[  7 -12  30  23  20  -3   4  19  -9   0   2   9  10  38   2   8   6 -16
 -10   1  -3  -7  -7   4 -13 -13   3   0   7  -5 -31  17   6   5  16   8
  12 -15  21  10 -13 -16  24 -15   2  -8   8  17   8  -5  -9  -6   4   9
  31  -2 -20   2   5   9   4  10  -6  -1  28   0 -19  -1   2  12  -6  -9
   0  -6  13 -22   3   4  18 -33   7  16   0 -15  -6  14 -16   3   6 -14
  28 -10   8   9  -7   5   1  -9 -24  -2   4   4   1   8   2  -8  16  -1
  -5   5  17 -18  10 -11  -6  -1   5 -22  -8   0  -3  -3   3   0  -5  -6
  -3 -19   3 -19  23  15  12  -1  -1   9  -6  12] : [43]
[ -3  16 -23   3   6  54 -13 -33  22   9  -4  -1  -9 -22  -3 -11   2 -13
  -1  -3  13  35  12  12 -26 -34  -3  -7 -26 -40 -18   0 -10  -8  15  26
 -48 -26 -33   3  -9 -13 -27 -28 -11  -2  -3 -11 -14 -19  63  30  13   2
 -56  27  42  14 -31 -12 -10  17  16  23  -7  17 -56  -4  41 -18  -6  -4
  -5 -43 -10  -6  10 -23 -24  31  -4 -18 -36 -13   6 -26  -6  -4  24 -24
 -38   0  -4 -37  23 -34 -10  35  24  -6 -17 -14   5  26 -21  19  -4  -7
 -39   0 -47 -15 -32  18  25  18 -63 -13  19  15  -1  -3  51  13  -7 -21
  -8   8 -40  22 -26  -2 -18 -14 -24 -28  -3 -15] : [43]
[ -8  14 -33 -24 -26  -5  -4 -19  11  -3  -7  -2  -9 -50   2  -9 -11  13
  10   3  -4   5   8 -13  24  17 -12  -2 -11  20  34 -34  -8 -18 -25 -23
  -8  23 -17 -15  14   8 -11  36 -11  14  -3 -17  -3  17   4   3  -9 -15
 -27   7  27  -7  -3  -6 -10 -13   9  -5 -25   0  28   0  -7  -2   2  17
   6  20  -9  18  13   0 -15  57  -6 -17   8  19   0 -15  16  -1 -10  27
 -30  17 -13 -11   9  -6   8   5  36   1   2   1  -7  -3  -4  11 -19  -4
  14  -8 -25  35  -8   2   7   1   5  32  -2   0   8   3   6  -1  12  -7
  10  24   8  18 -30 -19 -16  17  -4  -1   4 -15] : [47]
[ -5  10 -24 -13 -10   4  -4 -17   9  -1  -3  -5  -9 -34  -1  -5  -4   5
   5   3   0   7   5  -5  11   7  -8  -2 -11   9  21 -19  -4 -16  -9  -9
 -13  12  -9 -11   8   6 -15  17  -3  11  -2 -14  -3   5  16   3  -6  -8
 -18   7  20  -1  -5  -7  -7  -4   9   1 -19   6   6   1  -1  -3   0  11
   3   7  -7  11   9   0 -15  36  -6 -12   0   7   0 -17   8  -4  -1  12
 -26   8  -8 -12   9  -8   7   9  27   0  -2  -5  -7   3  -7   8 -13  -7
   3  -5 -20  15  -7   6   8   2  -6  16   2   3   5   1  10   2   8  -7
   5  16   2  14 -24 -13 -15   9  -6  -4   3 -14] : [47]
[  6 -10  31  21  18  -4   4  17  -6  -2   1  10  10  35   3   7   4 -16
  -8   3  -5  -8  -5   1  -9 -15   0   1   5  -3 -29   9   6   1  12   1
  14 -11  21   9 -12 -14  23  -8  -3  -7   7  13   8  -2  -9  -5   2   7
  29   2 -18   0   3   8   2   7  -6  -2  27   0 -14  -3   2  11  -6  -8
   1  -4  12 -22   8   3  17 -24   8  13   3 -11  -6  12 -16   3   5  -9
  26  -7   6   7  -6   4   5  -9 -19  -3   5   7   0   9   1  -6  16  -2
  -4   3  12 -14  10 -14  -4  -2   9 -18  -9   1  -1  -3   4  -1  -3 -12
  -1 -21   5 -18  23  12   9   3  -4  11  -7  11] : [43]
[ -2   1   6 -10 -24 -25   3   8  -2  -4  -5   9   5  -4   6  -1  -9   7
   5   1  -9 -10   2 -13  15   8  -5   2   5  27  10 -16  -4   4 -20 -14
  18  22  -2   0   5   4  19  24  -9  -1  -2   2   7  16 -31  -5  -1  -6
   2  -4  -1 -10   9   7  -2 -12  -6  -9   9 -15  42  -5 -17   5   2   1
   3  20   7   2   1   4  12  10   5  -4  17  15   2  12   8   7 -14  19
   9  10  -6  12 -12  10   1 -16  -1   2  11  14   6 -12  11  -3  -1   9
  23  -3   2  23   9 -11  -4  -1  33  15  -9  -6   3   2 -15  -6   4  -3
   9  -4  12  -5  10  -5  12  17   7  13   1   9] : [47]
[  0   0   4  -2 -10 -10   1   5   0  -2  -2   5   4  -1   2   1  -3  -3
  -1   1  -5  -5   0  -5   6   1  -5   1   0  13   1 -11  -2  -2  -6  -5
   9  11   2   0   1   1   9  14  -3   1   1   1   5   7 -10  -3  -1  -2
   4   0   1  -5   4   2  -2  -4  -2  -4   8  -3  14  -2  -8   4  -1   1
   2  10   7  -3   2   4   6   5   2  -3   7   4  -1   4   0   3  -5   7
   3   6  -2   3  -6   1   4  -6   1   0   5   6   1  -2   3  -1   1   2
  11  -1  -3   9   5  -6   0   1  13   5  -5  -1   3   0  -1  -2   3  -7
   4  -3   5  -3   2  -2   4  11  -1   8   0   3] : [47]
[ -2  -2   1 -10 -27 -36   7  15  -9  -7  -9  15   9  -4  10  -1 -12  13
   9   2 -15 -18   1 -24  28  14  -5   0   7  39  16 -24  -4  -3 -33 -36
  33  29   5  -6   6  -5  39  40 -17   0   4   6  11  29 -41 -12  -5 -12
  11  -7  -2 -15  14  14  -2 -14 -10 -16   7 -21  62  -5 -25  14   0   8
   9  35   8   1  14   9  18  20   8   5  31  22  -2  18   8  10 -23  32
  12  12  -8  16 -13  20   6 -26   1   3  17  20   0 -13  13  -2  -5  10
  32  -3  10  42  14 -19 -11  -8  57  28 -24 -12   5   4 -17 -11   8   1
  18  -1  28 -12  11  -6  17  28  11  19  -1  12] : [43]
[ -1  -4  16  -4 -14 -34   6  17  -6  -9  -2  11   8   8   7   4  -5   3
   4   5 -12 -18  -2 -13  17   8  -5   5  11  30   2 -13   2   4 -18 -17
  27  23  13   3   5   6  22  22  -7  -3  -2   4  10  15 -44 -12  -3  -6
  23  -8 -14 -11  10   9   2 -14 -10 -12  10 -16  43  -5 -25  11   3  -1
   4  22   9  -1   3   7  17  -5   7   3  24  11  -1  19   2   7 -16  22
  21   9  -3  16 -17  12   7 -21  -6   0  13  16   4 -14  13  -8   4   7
  26  -3  15  17  17 -17 -10  -8  57  12 -12  -7   3   1 -26  -8   5  -3
   9 -13  24 -12  22   0  14  16   8  20  -1  13] : [43]
[ -1  -1   9  -5 -14 -17   3   9  -2  -3  -3   9   6   5   5   1  -6   2
   2   1  -7  -8   0  -7   8   2  -3   3   5  17   1  -8  -2   6 -12  -7
  13  14   0   3   1   1  17  15  -8  -3  -1   4   6  11 -26  -4   1  -3
   6  -3  -4  -7   6   6   0  -8  -6  -6  11 -11  28  -5 -12   4   1  -2
   2  12   6  -2   0   2  12  -2   5  -1  12   8   1  13   4   6 -10   9
  12   6  -3  11 -11   7   1 -12  -6   0   8  11   6  -9   8  -4   2   8
  18  -1   3  13   7 -10  -4  -1  25   6  -7  -5   1   1 -11  -5   2  -2
   6  -6  10  -7  13   0  12  11   5  11   0  10] : [47]
[  2  -3  11   8   1  -1   1   5  -3   1  -2   6   4  13   2   1  -1  -6
  -4   0  -2  -2  -2  -1  -2  -4  -1  -1  -1   2  -8   1   0  -2   2  -2
   7  -2   4   2  -6 -10  15   0  -2  -1   5   7   4   2  -1  -2   0   2
   9   1  -3   0   4   4  -1   3  -1  -2  13   0  -2   0   3   6  -4  -1
   2   4   6 -10   4   3   7  -2   3   4   3  -2  -3   5  -5   2   1  -3
   4  -2   1   1  -2   5   1  -4  -6   0   3   3  -2   5   0  -1   5  -1
   0   2   2   0   3  -5   1   2  -1  -4  -5  -1   0   0  10   0  -1  -5
   1  -4   1  -6   4   3   5   5  -1   3  -3   4] : [47]

[  0  17  -4   3 -11 -37 -12 -12  13  63   7 -10  -9   0   2  -2  10  -1
  -3 -31  32  -8 -13   6 -19  17  -7  33  -8  20 -10   4 -16  18 -22  16
  -1  -4  -6  -9  -6   9  -5   2   4  17  14  -8  -5 -11  11] : (65)
[  3 -15 -14  -9  -5  12   3  16   5 -29   8   1   1  -6 -18  14   8   4
   4  17 -39  10   5 -10   7   2 -11 -23  15 -15   2  -4   8  -4   0  -5
 -11 -15  25 -12 -17 -20   4  -9   1   3  14  14  -6   6   5] : (65)
[ 10   2  -6  -6   3  -3   0  -3  14 -17   1  -6   1  -5  -4  -6  -1 -10
   7  15   8  -4   5   2   0  -8   2  -3   1  -5  -2  -9  -7   6  19  -2
   6  13 -22   3  25  -2  10   7  -2 -28 -40   0  -3   6 -19] : (66)
[  1  22   7 -11  -5 -36 -12 -29  19  20 -11 -17   1  -6  14  -5   9  -4
  12 -23  31 -18   5   2 -16   3   6  19  -6  19  -3   1 -18   6 -20   9
  11   9 -27   0  12   8   8  23  -2  12   6  -4 -12  -1  -3] : (66)
[  4 -17  -9  -3   3  14  11  26  12 -38   5  12   0  -3 -19  11  -1   8
   1  11 -29   1   6  -7   8   4  -3 -18   7 -38  -3   0  -2  -7  -6   0
  -6 -13   5 -12   4 -27 -10  -5   3  -9  16   3   5  -2  -2] : (65)
[  3  13 -14   5   6 -19 -11 -13  -8 -16  18  -2   8  -3  -4  -4  20 -10
 -11   1  13  10 -14  -1  -8 -28  -5   2 -12  26 -19  -5 -26  10   6   6
   2  -4  38  -6 -18  18  10  -3  -5  37   9  -3  -6   1  14] : (65)
[ -6  17  -4  -3 -15 -34 -10  -5  22  63   6 -11  -6   1   4   1   8   2
  -3 -43  25  -6  -8   6 -19  24  -8  34  -3  25  -3   5 -13  16 -35  12
  -4 -14  -3 -13 -22   0  -7  -2   3  24  16  -9  -5 -15  13] : (66)
[  5  14   4   3   2 -30  -6 -15  -8  47  11  -4  -7   3   0  -5   9  -7
 -11  -7  42   6 -19   5 -13   1   1  22 -16  26 -17  -3 -18  13  -4   4
   4   1   2   1   4  23  -6  -1   5  14   2 -10  -4  -7   6] : (65)
[  5   5  -9 -11  -3   2  -3 -10  23 -20   3  -7   7  -6   1 -10  -2  -9
  10  -6  -9 -11   5   4  -3 -15   1  -3  -2   6   7 -12  -8   7  24  -1
   7  16 -16   5  23 -12  16   8  -5 -29 -60   2  -2   5 -20] : (66)
[ -3  13  -1  -6  -8 -38   2   1  15  63  -3  -3  -7  -2   1   4   1   8
 -14 -31  32  -3  -7   3  -9  34  -4  29  -7  11  -5   9  13   7 -38  12
  -2 -18 -28 -13 -17  -3 -17   0   8  17  34 -16   1 -23  11] : (66)
[  8   2  -2  -4   5  -3   0  -7  19 -22   4  -5   1  -5  -4  -7  -6 -11
   6  23   2  -7   8   1  -2  -9   4   0  -2  -6   3 -13  -6   0  13  -1
   6  15 -27  -3  35  -5  10   9  -2 -34 -42   0  -3   4 -28] : (66)
[  4   6 -15   3  -1 -12  -9  -4   3  -7  23   0   9  -6  -7   3  18  -8
  -6   8  -6  16 -12  -2  -5 -28 -10  -9  -3  25  -8 -13 -18   9  10   5
  -3  -3  44  -7 -27   5  10 -14  -1  25  -5  -1  -7   0   5] : (65)
[  3   5 -11   9  14 -10  -6  -7 -17 -38  25   5   4   0 -12   0  10  -8
  -5  20   7  15  -5  -5  -3 -27  -2  -9 -10  12 -18  -9 -21   0   0  -1
  -1   3  31 -10  -5  17   0  -8  -1  18  17  -1  -6   7  -2] : (65)
[ -4  16  -7   3  -1 -34 -16  -6  13  51   7 -10   2  -2   6 -10   7  -9
  -7 -22  24   5 -14  10 -20   0   0  24  -7  43  -7  -7 -10  22 -17   6
  -1  -1  11  -7 -15   3  -1  -5   0  23 -22  -8  -4 -11   4] : (66)
[  1   5 -29   1  -4  -8   0  10  24   6  15   4  -1  -6 -15   1   7   8
 -13  -1   3   3  -9   0  -2 -16 -10   0  -9  11 -15  -8 -18  13 -17  15
  -5 -15  37 -14 -42   2 -15  -5   2  38  34  -1   5  -5  14] : (65)
[  0   4  -9  -9  -4 -12  -6   1  47  15 -12 -10  13  -9   7  -4  -8  -2
   7 -18 -12 -11   2   9 -10  -1  -2   7   8  14  17 -19   5  13  -4   3
   4  -5 -22 -13   8 -29  -5   4   3 -20 -38  -5  -1 -23 -14] : (66)
[ -6   6 -37  -4 -12 -14 -14   5  13   5  16  -5   2  -8 -12   8  13   6
  -2 -13  -3   2  -3  -4  -4  -7 -16   1   6  30  -9  -8  -1   7 -39  10
 -11 -21  53 -21 -60   3  -8  -1   2  50  62   8  -5  -1  23] : (65)
[ 12  24  12   2  11 -53  -9 -21 -13  39   9  -6 -10   7   2 -11   8 -10
  -9  -6  63   0  -7   2 -17   0   7  26 -26  13 -23  -4 -22   7 -12   1
   6   7  -9   1  26  31  -4  12  -2   7  22 -18  -3   6  -1] : (66)
[  7   8   3  -8  -6 -32  -6 -14  15  38   1  -9  -9   0  -3   0   3   0
   7 -23  27 -16  -5   4 -10  20   1  18  -2   1  -8  -5 -11  11 -18   6
   4  -2 -37  -6  19  -5  -7  16   6 -10  15  -1  -5  -5   4] : (66)
[  6   6   7  -5   6 -25  -2 -12  -6  10   8  -6  -6   2  -3  -8   4  -9
  -1   2  39   3  -7   3  -6   2   7  15  -8  10 -15  -7 -12  12   0  -2
   6  10 -12   2  21  13  -1   6   2 -13  -6  -6  -6   6  -5] : (66)
[  4 -15  -7  -9   4  14   5  13  -7 -44  12   2   0  -2 -16   8   3   1
   3  32 -34  13   4  -8  10 -16  -2 -28   7  -6  -3  -5   6  -6  11 -11
  -9   1  30  -2  -8 -14   6 -12   1  -4  -3   9  -4  18   0] : (65)
[  1   4 -13   4   8 -18  -2  -3  -6 -26  19   4   5  -4  -8   1  14  -3
 -10   6   1  14 -11  -2  -1 -23  -3  -7 -10  20 -16  -8 -21   4  -5   5
   0  -1  28 -11 -11   4  -2  -8   1  29  21  -2  -4  -1   5] : (65)
[  2  11  10   4   3 -40   0  -4 -19  36  -1  -5 -16   2  -4   3   5   2
  -3  10  42   1  -1  -4  -7  22  -1  26  -7   2 -21  17  -6  -5 -29   4
  -2  -5 -10  -8   4  32 -15   7  12  23  49  -8  -8  -5  12] : (66)
[  2 -11 -11 -11   1  15   1   5  15 -54   8   2  10  -6  -3   3   3   0
   7   8 -37   2   6  -4   7 -25   0 -23  10   5   4 -12  -1  -4  17  -5
   0   1  16  -2  -6 -15  12  -6  -3   0 -24  10  -1   9  -3] : (66)
[ -3   9  10  -4  -2 -24  -2  -6  -4  18  -7  -6 -10   1   4   1  -3   0
   2 -10  33 -13   6   0  -4  27   4  23  -2   5  -8   5   5   0 -30   0
   1  -4 -30  -6   7   9 -14  13   6   1  33  -5  -3  -3   6] : (66)
[  5  14  -9   3  -3 -46 -12 -17  22  38  14  -5  -6  -1  -5   7  16   3
  -4 -25  25 -12 -14  -1 -19   4  -9  27  -9  24 -12  -7 -32  10 -29  17
  -1  -7   2 -18   3   7 -13   2   8  19  35  -5  -8 -13  13] : (65)
[  2   4 -12  -1  -2 -27  -5   1  19   1   8   2   0  -5  -8   6  12   3
  -4 -17   6 -11 -12   1  -6  -3  -7   9  -1  14 -11 -11 -22   7 -16  11
  -1  -8   2 -13  -8 -10  -9   0   6  14   2  -3  -2 -13  10] : (65)
[  6  -8  -3  -8   7   2   6   6  10 -63   5   2   2  -6 -10   9   1   2
  12  29 -24 -10  18 -10   9  -8  -3 -20   7 -22   0  -9  -2 -16  -5  -3
   0   6  -4  -9  17 -12   1   6   2 -14  15   8  -5   9 -11] : (65)
[  6  -7  -3  -4  10   3   1   0   7 -63   5   1   5  -5   0   0  -1  -7
   9  24 -14  -7  10  -3   6 -22   3 -14   9  -1  -1 -15  -7  -5  18  -9
   3  10   3   2  17  -2   8   1   0 -22 -29   9  -7   9 -14] : (66)
[  5   5  -1  -9  -3   2   0 -12   7 -15  -4 -10   3  -6   1  -8  -1 -14
  16  13   1  -5   5   2   1  -9   5  -3   2   4   1  -4   1   2  27  -4
   7  14 -19   9  18   0  17  12  -3 -24 -45   0  -4   8 -15] : (66)
[ -5   5   0  -6  -7 -14  -2   8   7  30  -1  -2  -3   1   2   7   7  11
  -4 -31   3 -10 -13   3  -7  19  -4  16   4  21  -3   4  -7   7 -25   6
  -5 -15   6  -6 -17  -8 -11  -7   7  19  21  -1  -1 -14  20] : (66)
[ 10  -6 -20  11   6   2  -6   1 -28 -24  30   6  -3   3 -23   7   8 -10
  -6  32 -18  22  -5 -12   3 -18 -12 -17   2  13 -11 -18  -7  -5  12  -9
  -9   0  46  -9   3  15   4  -7   1  -2  12  10  -5  22   1] : (65)
[ -3   4  15  -7   6 -21   1  -3 -28 -15   5  -7 -12   1  -4  11  13   6
   2  15  19  -7   1  -9   3  12  -1   9  -2  11 -18  10 -11 -13 -29  -2
  -2   3  -1  -6   6  22  -9   1  10  18  63   1 -13  10  14] : (66)
[  6   0   5   1   9  -9  -2  -5   9 -41   1  -3   3  -3  -2  -5  -5 -14
   6  29 -11  -3   5  -2  -1 -10   5  -4   3  -2   5 -17  -2  -1  21  -6
   7  26 -25  -1  44 -14  13   8  -2 -45 -40   6  -7  10 -25] : (66)
[  0 -11 -15 -11  -9   7   3  11  24 -44  -2   2  10 -11  -5  12   1   3
   7 -14 -40 -19   7  -4   4   0  -7 -13  17  -4  11 -12  -1   1  -4   3
  -3  -7 -16 -14  -6 -39  -4   2   4 -21 -10   5  -1 -18  -1] : (66)
[  3 -10 -19 -12  -6   1  -3  13  33 -25   4   1  12 -12  -9  13   6   9
   8  -8 -43  -7   5  -4   0  -2 -11 -18  14  -7  10  -9   1   1 -11   5
  -4 -18   4 -18 -16 -35  -2  -3   4   5   9   8  -2 -12   2] : (65)
[  3  -2 -13   0   6 -10  -1   2   3 -22  22   4   8  -5 -10   2  11  -4
  -7  12 -13  16  -9  -2  -2 -21  -3 -11  -7  13  -8  -8 -15   4   5   3
  -1   0  36  -7 -15   5   3 -12  -1  22  -1  -2  -3   1   2] : (65)
